Below are the code and all the weights of a small trained network. Each question names an input and a class and asks about switching units off, where a switched-off unit gives its printed mean instead of its output.

import numpy as np


def w(rows, s, z=0):
    codes = np.array(rows[::2]) - 128.0
    scale = np.full(codes.shape[1], s)
    scale[-1] = z or s
    return codes * scale


def f(y):
    return y / 2 * (1 + np.tanh(0.7978845608 * (y + 0.044715 * y**3)))


def log_softmax(a):
    a = a - a.max(-1, keepdims=True)
    return a - np.log(np.exp(a).sum(-1, keepdims=True))


def net(x, mask):
    res = np.array(x, float).reshape(1, 8) / 4 @ E
    y = f(res @ A[0][:, :-1].T + A[0][:, -1])
    res = res + np.where(mask, y, B[0][:, -1]) @ B[0][:, :-1]
    return log_softmax(res[-1] @ U[:, :-1].T + U[:, -1])


A, B = {}, {}
E = w([
[160,132,58,105,99,85,119,205,63,182,205,178],'x0',
[171,152,113,158,90,157,62,95,157,72,212,91],'x1',
[200,153,148,182,111,165,116,153,184,253,100,100],'x2',
[123,219,149,181,123,140,206,36,53,159,168,147],'x3',
[153,109,137,131,118,122,147,135,116,107,121,124],'x4',
[126,142,120,132,137,115,123,124,129,127,121,129],'x5',
[119,147,59,150,76,211,116,153,101,88,61,208],'x6',
[157,142,143,138,202,156,172,186,213,90,180,193],'x7',
],0.0069)
A[0] = w([
[155,57,113,61,144,108,69,144,160,160,49,128,87],'N1',
[107,110,94,93,133,107,72,171,173,106,107,83,81],'N2',
[122,98,103,122,7,122,101,116,68,152,53,39,115],'N3',
[171,145,139,142,212,145,203,148,164,100,133,182,115],'N4',
[108,147,64,195,79,253,84,147,120,81,68,206,112],'N5',
[99,157,146,158,122,125,172,73,88,148,156,162,88],'N6',
[129,92,160,127,105,85,61,163,172,113,97,161,42],'N7',
[130,113,180,98,149,55,119,103,119,163,163,42,166],'N8',
[120,111,160,103,182,50,223,163,102,178,56,151,182],'N9',
[120,141,98,155,98,217,176,147,125,62,35,115,145],'N10',
[157,98,130,95,110,86,62,153,175,111,103,115,102],'N11',
[168,76,149,115,149,169,127,193,202,106,141,160,203],'N12',
[72,154,184,126,166,158,118,58,198,109,102,76,207],'N13',
[78,99,177,158,130,160,144,98,181,106,92,108,90],'N14',
[124,126,130,131,65,103,106,118,61,124,87,59,79],'N15',
[129,138,169,102,187,57,140,120,156,167,192,59,81],'N16',
[115,128,134,124,158,133,170,153,168,69,163,180,93],'N17',
[109,151,157,144,146,153,163,109,157,85,81,51,47],'N18',
[40,99,161,122,102,75,142,123,72,23,164,122,175],'N19',
[192,151,141,165,125,131,113,155,142,182,86,104,63],'N20',
[101,137,163,178,121,148,176,66,85,157,166,175,64],'N21',
[59,120,81,109,151,98,122,123,108,56,137,140,65],'N22',
[122,88,90,92,128,114,83,144,185,135,114,129,62],'N23',
[167,123,91,186,122,188,122,151,107,140,66,155,83],'N24',
[159,113,180,131,178,73,183,117,159,148,180,26,102],'N25',
[185,127,143,183,136,121,96,132,140,172,100,137,81],'N26',
[151,142,130,171,147,161,111,163,134,187,113,96,69],'N27',
[161,162,157,162,200,153,132,164,168,83,155,188,72],'N28',
[144,93,70,152,131,105,147,184,64,170,197,149,61],'N29',
[85,201,82,164,98,164,142,111,127,141,117,173,209],'N30',
[76,93,127,133,49,113,113,99,101,147,105,80,61],'N31',
[106,42,147,90,98,113,84,168,145,67,103,111,198],'N32',
[167,136,127,174,149,146,125,147,159,182,107,127,66],'N33',
[163,98,97,81,105,117,168,169,89,158,182,157,253],'N34',
[97,122,155,178,122,146,157,101,185,78,69,83,64],'N35',
[178,131,127,176,130,141,125,150,135,192,89,77,104],'N36',
[142,115,106,100,88,88,109,80,89,137,93,101,62],'N37',
[223,166,120,196,82,118,24,96,159,33,241,70,154],'N38',
[164,188,107,111,80,68,87,233,94,142,181,140,111],'N39',
[167,149,166,166,120,126,217,63,79,144,160,131,110],'N40',
[123,165,157,121,145,147,158,176,191,115,177,191,111],'N41',
[181,107,137,181,112,125,118,120,189,199,134,129,99],'N42',
[183,143,180,158,111,148,109,159,157,191,96,117,157],'N43',
[146,114,147,163,140,144,103,151,134,166,125,144,11],'N44',
[144,119,201,143,148,173,118,86,153,75,58,111,73],'N45',
[81,93,123,65,179,102,143,103,101,87,169,129,78],'N46',
[174,131,151,173,199,159,177,167,169,84,157,153,112],'N47',
[129,197,155,171,144,154,175,90,73,123,161,124,105],'N48',
],0.0065,0.0047)
B[0] = w([
[142,192,98,151,132,206,207,191,189,127,80,81,174],'N1',
[162,180,101,114,173,212,183,203,179,69,116,82,159],'N2',
[120,230,201,134,138,89,11,107,114,163,64,96,228],'N3',
[117,197,213,91,118,104,44,108,142,195,63,65,190],'N4',
[130,107,183,75,14,40,131,215,95,45,187,150,238],'N5',
[153,180,87,120,154,213,166,184,202,59,113,102,175],'N6',
[183,184,91,15,146,197,218,168,150,75,136,54,136],'N7',
[133,107,194,115,68,94,74,219,122,68,131,157,212],'N8',
[31,40,137,180,67,146,179,130,196,213,40,211,236],'N9',
[119,96,95,138,55,49,130,160,121,115,172,191,205],'N10',
[150,166,119,116,146,203,179,198,188,108,103,55,162],'N11',
[142,177,142,181,138,112,98,166,153,134,79,113,213],'N12',
[146,59,30,172,107,39,112,102,144,168,146,125,232],'N13',
[171,84,50,95,156,81,139,63,93,158,160,122,162],'N14',
[169,227,233,71,153,119,45,96,95,179,66,94,173],'N15',
[142,134,177,69,17,92,149,248,112,36,179,162,184],'N16',
[115,138,209,100,186,147,69,66,85,173,124,125,163],'N17',
[219,78,51,52,125,60,187,96,87,173,185,130,149],'N18',
[77,126,120,221,223,204,52,54,108,121,182,177,251],'N19',
[117,84,132,159,208,225,148,83,43,54,203,167,151],'N20',
[201,231,74,125,167,194,200,203,186,86,82,44,174],'N21',
[95,85,177,135,198,207,127,63,71,63,223,180,170],'N22',
[171,199,84,73,128,178,202,170,162,87,118,43,141],'N23',
[90,100,174,108,81,120,144,137,72,70,192,178,163],'N24',
[103,101,173,86,32,55,137,221,105,39,174,183,197],'N25',
[76,98,145,116,182,174,137,118,88,93,191,127,142],'N26',
[130,93,144,129,183,220,123,68,65,78,214,175,144],'N27',
[160,224,218,61,114,108,35,55,74,185,58,96,167],'N28',
[248,98,27,47,146,71,181,29,146,201,163,70,186],'N29',
[148,124,135,169,86,97,126,209,162,89,130,106,225],'N30',
[194,197,197,41,141,130,33,77,81,210,79,66,159],'N31',
[149,174,102,216,188,172,129,143,173,110,131,97,226],'N32',
[119,94,161,111,190,156,101,56,50,89,192,143,145],'N33',
[126,104,66,198,195,54,105,80,155,172,117,136,254],'N34',
[193,61,29,69,149,47,194,42,103,190,183,82,164],'N35',
[81,87,169,190,209,204,114,99,57,48,198,172,166],'N36',
[111,174,218,24,163,166,56,116,85,161,110,123,150],'N37',
[8,52,144,151,45,196,206,80,234,249,2,247,251],'N38',
[205,80,37,124,143,65,171,46,140,202,171,90,202],'N39',
[151,218,82,192,163,189,187,218,228,65,94,61,205],'N40',
[155,191,210,83,145,70,26,70,54,217,86,79,173],'N41',
[98,84,161,163,207,155,127,84,90,89,154,198,165],'N42',
[87,103,129,205,211,142,89,78,76,54,168,147,189],'N43',
[157,105,152,26,157,201,184,54,75,101,152,146,114],'N44',
[221,74,7,108,131,58,172,33,130,174,171,84,172],'N45',
[114,96,173,135,163,193,142,113,72,53,186,170,171],'N46',
[133,190,210,106,133,110,15,78,80,179,62,102,182],'N47',
[163,178,96,148,165,193,173,214,200,93,89,54,193],'N48',
],0.0053,0.006)
U = w([
[156,240,250,46,145,111,22,78,71,186,50,64,53],'0',
[179,212,81,136,177,220,215,207,190,56,92,36,42],'1',
[81,74,159,160,239,215,120,60,34,43,218,175,46],'2',
[223,69,15,67,130,14,183,52,113,197,183,88,71],'3',
[128,111,204,52,2,49,144,235,84,36,177,171,87],'4',
[14,76,160,131,71,182,205,97,198,222,8,195,126],'5',
[93,129,127,234,128,76,83,143,157,139,100,127,254],'6',
],0.007,0.0053)

Each question gives the input, the list of numbers given to net, and the class t.
The units are the neurons (one row each of A and B). Each row of codes is followed by its name. A weight is (code - 128) times the scale printed after its matrix; where a second scale follows, it is the last column's (A, B and U).
mask holds one flag per neuron, in row order. A switched-off neuron (its flag False) gives its mean, the last column of its row in B, instead of its output. The means were averaged over made-up inputs and are rounded, as every weight is.
A unit's drop is (log p(t) with every unit on - log p(t) with that unit switched off) / (log p(t) with every unit on - log p(t) with every unit switched off).
The circuit of an input: a set's keep is (log p(t) with only the set's units on - log p(t) with every unit switched off) / (log p(t) with every unit on - log p(t) with every unit switched off). Starting from the 12 units with the biggest drops (on a tie, the unit counted first), units are removed one at a time, each time the one whose removal leaves the highest keep (on an exact tie, the one counted first), for as long as the keep stays at least 0.8.
circuit, biggest first: the units of the circuit, biggest drop first
most important unit: the unit with the biggest drop
top k neurons: the k neurons with the biggest drops, biggest first
drop when u is switched off: that unit's drop, to one decimal
input [-6,5,4,2,-6,4,4,6], class 0: most important unit : N28
input [-4,6,4,7,-1,8,6,-6], class 1: circuit, biggest first : (N48, N21)
input [2,7,3,1,2,-3,7,-7], class 0: top 2 neurons : (N3, N15)
input [-8,-5,8,-7,6,-5,0,-7], class 2: circuit, biggest first : (N36, N43, N20)
input [0,-6,-7,7,-1,8,7,-3], class 1: circuit, biggest first : (N21, N6)
input [7,-6,-2,-5,3,-7,5,2], class 3: circuit, biggest first : (N29, N39)
input [6,1,-6,-5,-2,6,3,-4], class 2: circuit, biggest first : (N22, N19)
input [-5,5,-1,6,0,-2,7,4], class 4: top 2 neurons : (N5, N10)
input [7,7,5,7,-4,-5,-6,-6], class 1: circuit, biggest first : (N40, N48)
input [2,8,7,-7,-8,2,-5,-3], class 5: top 2 neurons : (N38, N40)
input [-8,1,-8,1,4,-6,2,-8], class 0: top 3 neurons : (N3, N15, N31)
input [-5,1,-1,5,-6,-4,-7,-5], class 4: circuit, biggest first : (N25, N16)
input [-7,7,5,6,4,3,-5,8], class 0: top 2 neurons : (N47, N28)
input [-7,-6,-3,3,1,5,-8,7], class 4: top 2 neurons : (N25, N16)
input [6,1,7,0,6,-2,8,-7], class 4: top 2 neurons : (N5, N24)
input [1,6,6,2,7,3,-7,3], class 4: most important unit : N25
input [-2,7,6,3,3,0,5,4], class 5: top 2 neurons : (N38, N19)
input [4,-4,-8,-2,-3,8,2,-6], class 2: top 2 neurons : (N22, N19)
input [5,4,2,5,6,7,-8,4], class 4: top 2 neurons : (N16, N25)
input [8,6,6,-2,-1,-5,-1,-3], class 3: circuit, biggest first : (N39)
input [-7,-7,-3,7,-1,3,-2,3], class 1: top 3 neurons : (N40, N21, N38)
input [-7,-6,-6,-1,-2,-6,-8,-1], class 4: top 4 neurons : (N25, N8, N16, N34)
input [0,8,0,7,1,8,2,-1], class 5: top 2 neurons : (N38, N32)
input [-2,2,0,-6,5,-8,-1,4], class 1: drop when N23 is switched off : 0.1
input [7,5,-1,3,4,-2,6,-2], class 3: drop when N39 is switched off : 0.4
